Below is a small trained network, with its code and all its weights. Each question gives an input and a target symbol and asks what happens when units are switched off, that is, made to give their printed mean instead of their output.

import numpy as np


def w(rows, s, z=0):
    codes = np.array(rows[::2]) - 128.0
    scale = np.full(codes.shape[1], s)
    scale[-1] = z or s
    return codes * scale


def norm(h):
    return h / np.sqrt((h * h).mean(-1, keepdims=True) + 1e-5)


def f(y):
    return y / 2 * (1 + np.tanh(0.7978845608 * (y + 0.044715 * y**3)))


def softmax(a):
    e = np.exp(a - a.max(-1, keepdims=True))
    return e / e.sum(-1, keepdims=True)


def log_softmax(a):
    a = a - a.max(-1, keepdims=True)
    return a - np.log(np.exp(a).sum(-1, keepdims=True))


def net(x, mask):
    ids = ['αεζθλμξπστψω'.index(c) for c in x.split()]
    T = len(ids)
    res = E[ids] + P[:T]
    u = 0
    for l in range(2):
        q, k, v = (norm(res) @ M[l].T for M in (Q, K, V))
        z = softmax(np.where(np.tri(T) > 0, q @ k.T / 4**0.5, -1e9)) @ v
        res = res + np.where(mask[u], z, O[l][:, -1]) @ O[l][:, :-1]
        u += 1
        y = f(norm(res) @ A[l][:, :-1].T + A[l][:, -1])
        res = res + np.where(mask[u : u + 8], y, B[l][:, -1]) @ B[l][:, :-1]
        u += 8
    return log_softmax(norm(res)[-1] @ U[:, :-1].T + U[:, -1])


Q, K, V, O, A, B = {}, {}, {}, {}, {}, {}
E = w([
[232,183,145,115,79,137,112,99],'α',
[113,150,250,175,104,84,116,94],'ε',
[207,125,146,124,213,176,51,80],'ζ',
[148,109,40,145,128,162,137,40],'θ',
[94,181,153,48,175,115,124,180],'λ',
[211,116,184,140,120,187,140,165],'μ',
[63,141,87,43,188,154,127,152],'ξ',
[102,199,138,44,108,175,159,132],'π',
[172,117,107,133,179,55,78,84],'σ',
[120,48,156,173,183,177,102,145],'τ',
[14,155,117,72,176,144,127,117],'ψ',
[106,163,87,41,193,185,144,183],'ω',
],0.015)
P = w([
[99,57,169,24,101,116,135,134],'0',
[138,157,180,71,219,153,168,101],'1',
[108,151,121,129,173,98,251,174],'2',
[95,162,115,117,104,158,33,142],'3',
[167,172,164,130,220,151,138,93],'4',
[136,181,95,220,201,103,235,170],'5',
[119,146,103,202,86,151,32,137],'6',
[169,121,167,161,176,154,140,74],'7',
],0.016)
Q[0] = w([
[191,125,184,104,182,179,110,40],'0.h0',
[132,167,144,70,158,179,3,105],'0.h0',
[107,109,145,186,88,158,4,173],'0.h0',
[132,108,195,79,226,145,194,78],'0.h0',
],0.04)
K[0] = w([
[192,68,152,183,130,130,121,63],'0.h0',
[156,53,138,100,90,104,107,104],'0.h0',
[115,77,183,26,136,129,143,120],'0.h0',
[167,144,126,253,141,128,118,146],'0.h0',
],0.043)
V[0] = w([
[128,95,132,172,187,69,95,145],'0.h0',
[117,114,8,103,158,108,133,32],'0.h0',
[68,171,195,159,108,32,120,59],'0.h0',
[3,85,126,143,157,195,136,112],'0.h0',
],0.036)
O[0] = w([
[142,102,163,168,228,145,128,171,149],'0.h0',
[128,48,13,140,152,188,149,104,49],'0.h0',
[90,97,163,164,129,22,170,29,4],'0.h0',
[5,91,117,116,147,188,113,104,217],'0.h0',
],0.022,0.011)
A[0] = w([
[72,176,87,210,89,112,253,230,114],'0.n0',
[126,100,103,174,103,136,144,181,86],'0.n1',
[168,131,137,110,174,151,183,104,25],'0.n2',
[165,38,86,86,137,54,95,127,2],'0.n3',
[132,92,142,151,124,110,188,67,99],'0.n4',
[141,146,103,130,62,143,226,116,91],'0.n5',
[127,131,80,224,78,110,145,169,102],'0.n6',
[121,134,131,163,175,92,115,115,87],'0.n7',
],0.033,0.0067)
B[0] = w([
[137,91,90,157,181,160,157,254,174],'0.n0',
[118,154,128,105,152,90,101,147,203],'0.n1',
[130,153,158,86,178,145,103,116,214],'0.n2',
[158,192,75,149,188,235,204,131,233],'0.n3',
[74,227,154,118,123,96,101,63,255],'0.n4',
[107,148,107,192,80,147,155,189,182],'0.n5',
[172,84,132,178,202,108,117,175,171],'0.n6',
[123,160,127,99,129,188,138,179,225],'0.n7',
],0.032,0.0062)
Q[1] = w([
[141,129,49,133,158,113,246,100],'1.h0',
[81,153,34,155,3,138,72,135],'1.h0',
[169,181,172,170,99,74,163,123],'1.h0',
[31,117,168,168,139,122,154,109],'1.h0',
],0.045)
K[1] = w([
[142,143,2,246,88,123,154,97],'1.h0',
[89,44,86,78,10,47,216,182],'1.h0',
[167,188,141,186,108,43,146,94],'1.h0',
[49,105,171,181,184,133,147,59],'1.h0',
],0.039)
V[1] = w([
[119,134,93,2,181,85,136,137],'1.h0',
[64,185,117,84,87,119,156,113],'1.h0',
[117,103,137,99,122,117,118,161],'1.h0',
[111,117,109,143,142,50,139,162],'1.h0',
],0.04)
O[1] = w([
[213,104,95,161,118,5,111,99,220],'1.h0',
[149,101,108,161,167,100,205,231,230],'1.h0',
[144,119,137,132,79,75,94,150,152],'1.h0',
[113,152,137,115,80,115,213,65,5],'1.h0',
],0.02,0.014)
A[1] = w([
[57,62,115,155,107,159,168,34,56],'1.n0',
[195,57,169,208,189,87,188,179,82],'1.n1',
[87,66,70,154,124,133,122,88,36],'1.n2',
[53,159,179,49,135,166,111,85,54],'1.n3',
[137,130,132,104,86,122,27,39,59],'1.n4',
[214,156,84,128,30,128,178,52,3],'1.n5',
[161,103,53,75,41,248,155,2,36],'1.n6',
[77,116,77,121,41,125,99,140,144],'1.n7',
],0.035,0.0078)
B[1] = w([
[153,188,119,4,121,165,89,159,170],'1.n0',
[71,162,59,141,157,141,84,194,250],'1.n1',
[112,99,164,168,154,64,163,128,190],'1.n2',
[89,65,159,169,132,176,101,96,193],'1.n3',
[113,109,147,117,132,59,73,84,148],'1.n4',
[171,88,109,254,103,133,87,102,155],'1.n5',
[64,142,85,106,33,164,79,11,183],'1.n6',
[160,109,143,127,133,129,179,72,192],'1.n7',
],0.048,0.014)
U = w([
[169,128,128,247,86,137,117,118,126],'α',
[56,174,188,162,122,75,166,95,220],'ε',
[156,97,142,105,153,57,42,93,95],'ζ',
[88,178,83,85,59,174,105,70,220],'θ',
[30,146,58,149,108,42,109,188,27],'λ',
[156,221,197,73,65,166,108,167,173],'μ',
[142,37,133,152,181,77,185,125,172],'ξ',
[106,125,138,132,84,175,245,160,194],'π',
[168,191,124,142,223,184,169,83,105],'σ',
[87,75,203,151,140,209,87,145,135],'τ',
[101,115,152,10,168,112,177,138,114],'ψ',
[212,48,76,73,130,180,124,177,4],'ω',
],0.011,0.003)

Each question gives the input, a string of symbols that net reads in full, and the target symbol t.
The units are the heads (4 rows each of Q, K, V and O) and the neurons (one row each of A and B). Each row of codes is followed by its name. A weight is (code - 128) times the scale printed after its matrix; where a second scale follows, it is the last column's (O, A, B and U).
mask holds one flag per unit, layer by layer, with each layer's heads first. A switched-off unit (its flag False) gives its mean, the last column of its rows in O or B, instead of its output. The means were averaged over made-up inputs and are rounded, as every weight is.
A unit's drop is (log p(t) with every unit on - log p(t) with that unit switched off) / (log p(t) with every unit on - log p(t) with every unit switched off).
The circuit of an input: a set's keep is (log p(t) with only the set's units on - log p(t) with every unit switched off) / (log p(t) with every unit on - log p(t) with every unit switched off). Starting from the 12 units with the biggest drops (on a tie, the unit counted first), units are removed one at a time, each time the one whose removal leaves the highest keep (on an exact tie, the one counted first), for as long as the keep stays at least 0.8.
units of the circuit, in order: the units of the circuit, biggest drop first
most important unit: the unit with the biggest drop
top k neurons: the k neurons with the biggest drops, biggest first
top k neurons in layer l: the k neurons of layer l with the biggest drops, biggest first
drop of u: that unit's drop, to one decimal
input α ξ π ω ω, target α: top neuron in layer 1 : 1.n5
input σ π λ α ε ζ τ λ, target τ: units of the circuit, in order : 0.h0; 1.n3
input α τ α τ, target α: units of the circuit, in order : 0.h0; 1.n5
input λ λ τ θ θ α ψ ξ, target α: units of the circuit, in order : 0.h0; 1.n5
input λ ζ τ τ μ ψ, target ψ: units of the circuit, in order : 0.h0; 1.n0; 1.n2
input ω σ τ σ ξ τ τ, target ω: top 2 neurons in layer 1 : 1.n7; 1.n1
input λ θ μ θ λ σ, target σ: units of the circuit, in order : 0.h0; 1.h0
input λ λ ε θ θ τ, target τ: units of the circuit, in order : 0.h0; 1.h0; 1.n3
input τ θ μ σ, target τ: units of the circuit, in order : 0.h0; 1.n3
input λ ζ ε θ π, target θ: units of the circuit, in order : 0.h0; 1.n6
input ω λ θ, target θ: units of the circuit, in order : 0.h0; 1.n6
input σ θ σ λ μ τ λ, target σ: units of the circuit, in order : 0.h0; 0.n3
input ε λ ω ξ τ π, target π: units of the circuit, in order : 0.h0; 0.n5; 1.h0
input μ ω μ ξ ω μ τ, target μ: most important unit : 0.h0
input θ ζ ω σ ω ζ ξ, target θ: top 2 neurons : 1.n6; 1.n0
input ε μ π λ ζ ζ λ ω, target ζ: units of the circuit, in order : 1.h0; 0.h0; 1.n4; 0.n3
input λ μ τ σ τ π λ π, target τ: units of the circuit, in order : 0.h0; 1.h0; 1.n3
input π λ ζ ε ξ λ ψ, target π: top 2 neurons : 0.n5; 1.n7
input μ τ τ λ ξ ξ, target ξ: top 2 neurons in layer 1 : 1.n2; 1.n1
input λ α μ λ λ λ θ σ, target σ: drop of 0.h0 : 2.0
input ω ω ε λ σ ζ λ λ, target ζ: drop of 0.n5 : 0.0
input μ τ τ α τ ξ μ ψ, target μ: drop of 0.h0 : 1.4
input ε λ ζ μ λ ω, target ω: top neuron : 1.n1
